Below is a small trained network, with its code and all its weights. Each question gives an input and a class and asks what happens when units are switched off, that is, made to give their printed mean instead of their output.

import numpy as np


def w(rows, s, z=0):
    codes = np.array(rows[::2]) - 128.0
    scale = np.full(codes.shape[1], s)
    scale[-1] = z or s
    return codes * scale


def norm(h):
    return h / np.sqrt((h * h).mean(-1, keepdims=True) + 1e-5)


def f(y):
    return np.maximum(y, 0)


def log_softmax(a):
    a = a - a.max(-1, keepdims=True)
    return a - np.log(np.exp(a).sum(-1, keepdims=True))


def net(x, mask):
    res = np.array(x, float).reshape(1, 7) / 4 @ E
    u = 0
    for l in range(3):
        y = f(norm(res) @ A[l][:, :-1].T + A[l][:, -1])
        res = res + np.where(mask[u : u + 4], y, B[l][:, -1]) @ B[l][:, :-1]
        u += 4
    return log_softmax(norm(res)[-1] @ U[:, :-1].T + U[:, -1])


A, B = {}, {}
E = w([
[128,131,132,132,129,129,126],'x0',
[187,151,102,139,195,72,193],'x1',
[126,127,124,127,128,127,130],'x2',
[126,126,120,128,126,127,131],'x3',
[131,127,131,128,131,130,127],'x4',
[95,196,134,79,156,200,132],'x5',
[136,100,97,106,254,114,95],'x6',
],0.0097)
A[0] = w([
[94,145,153,125,29,138,63,224],'L0N1',
[176,48,162,180,67,70,171,254],'L0N2',
[186,200,103,137,122,96,195,94],'L0N3',
[136,2,78,146,131,74,16,124],'L0N4',
],0.0079,0.0025)
B[0] = w([
[100,143,115,157,201,202,125,221],'L0N1',
[255,177,87,17,151,147,101,255],'L0N2',
[142,86,194,157,100,58,182,196],'L0N3',
[113,26,202,120,87,57,138,228],'L0N4',
],0.0093,0.008)
A[1] = w([
[179,133,73,90,217,71,123,248],'L1N1',
[131,123,112,33,124,216,2,3],'L1N2',
[114,227,144,120,99,131,240,20],'L1N3',
[71,176,62,166,164,113,143,138],'L1N4',
],0.0088,0.0023)
B[1] = w([
[75,203,85,171,2,190,67,254],'L1N1',
[126,96,21,166,153,24,54,216],'L1N2',
[96,22,230,119,150,156,91,180],'L1N3',
[116,173,204,77,134,146,144,147],'L1N4',
],0.0089,0.0087)
A[2] = w([
[187,110,61,163,75,73,70,41],'L2N1',
[173,153,110,66,120,158,185,4],'L2N2',
[107,81,183,76,157,133,240,9],'L2N3',
[40,151,137,197,172,255,138,251],'L2N4',
],0.0096,0.0019)
B[2] = w([
[20,158,108,176,255,208,157,255],'L2N1',
[108,202,155,93,56,99,170,147],'L2N2',
[40,41,78,128,227,95,82,155],'L2N3',
[236,157,124,83,67,73,213,211],'L2N4',
],0.0092)
U = w([
[65,154,23,154,180,159,63,105],'0',
[182,245,131,89,18,165,162,255],'1',
[89,26,232,114,106,102,130,147],'2',
],0.011,0.00035)

Each question gives the input, the list of numbers given to net, and the class t.
The units are the neurons (one row each of A and B). Each row of codes is followed by its name. A weight is (code - 128) times the scale printed after its matrix; where a second scale follows, it is the last column's (A, B and U).
mask holds one flag per neuron, layer by layer. A switched-off neuron (its flag False) gives its mean, the last column of its row in B, instead of its output. The means were averaged over made-up inputs and are rounded, as every weight is.
A unit's drop is (log p(t) with every unit on - log p(t) with that unit switched off) / (log p(t) with every unit on - log p(t) with every unit switched off).
The circuit of an input: a set's keep is (log p(t) with only the set's units on - log p(t) with every unit switched off) / (log p(t) with every unit on - log p(t) with every unit switched off). Starting from all 12 units, units are removed one at a time, each time the one whose removal leaves the highest keep (on an exact tie, the one counted first), for as long as the keep stays at least 0.8.
circuit, biggest first: the units of the circuit, biggest drop first
most important unit: the unit with the biggest drop
top k neurons: the k neurons with the biggest drops, biggest first
top k neurons in layer l: the k neurons of layer l with the biggest drops, biggest first
drop of u: that unit's drop, to one decimal
input [6,-4,-5,-5,-3,-8,-6], class 0: top neuron : L0N2
input [1,3,4,-2,8,8,6], class 1: top 2 neurons : L0N2, L2N4
input [1,-7,-2,1,-7,0,-4], class 0: top 2 neurons : L1N2, L0N3
input [4,6,-2,-5,-8,0,-1], class 1: top 2 neurons : L1N2, L0N4
input [4,8,0,0,-4,-8,0], class 1: top 4 neurons : L1N2, L0N2, L0N1, L2N3
input [-5,7,3,8,2,-1,0], class 1: top 3 neurons : L1N2, L2N3, L2N2
input [0,6,-8,-8,0,8,-2], class 2: circuit, biggest first : L0N2, L1N3
input [-7,-6,2,7,7,7,0], class 1: top 2 neurons in layer 0 : L0N2, L0N1
input [5,-6,-5,-2,-5,-8,0], class 0: top 3 neurons : L0N2, L0N3, L0N1
input [1,-4,-7,-7,4,-7,0], class 0: top 4 neurons : L0N2, L0N3, L2N1, L0N1
input [-4,3,6,-6,-6,-1,-2], class 1: top 2 neurons in layer 0 : L0N2, L0N3
input [6,6,-4,-4,-1,1,-6], class 2: top 2 neurons : L0N3, L1N3
input [5,3,-3,-8,2,7,-5], class 2: top 2 neurons in layer 1 : L1N3, L1N1
input [-8,8,8,2,-6,6,3], class 1: most important unit : L1N1
input [-6,0,7,5,-3,-2,8], class 2: top 2 neurons : L0N4, L0N2
input [7,1,-7,5,6,-4,-1], class 1: top 3 neurons : L0N2, L1N2, L0N1
input [-4,-1,-1,-8,-1,0,-6], class 0: top 2 neurons : L1N2, L0N2
input [4,-2,-3,-7,8,-3,7], class 2: top 2 neurons in layer 0 : L0N4, L0N2
input [-3,-7,0,-3,8,-5,-2], class 0: drop of L1N2 : 0.1
input [-8,1,6,-8,-5,3,-1], class 2: drop of L0N2 : 0.9
input [7,-4,4,0,8,-3,-7], class 0: drop of L1N2 : 0.9
input [6,6,3,-7,6,-6,-2], class 1: circuit, biggest first : L0N2
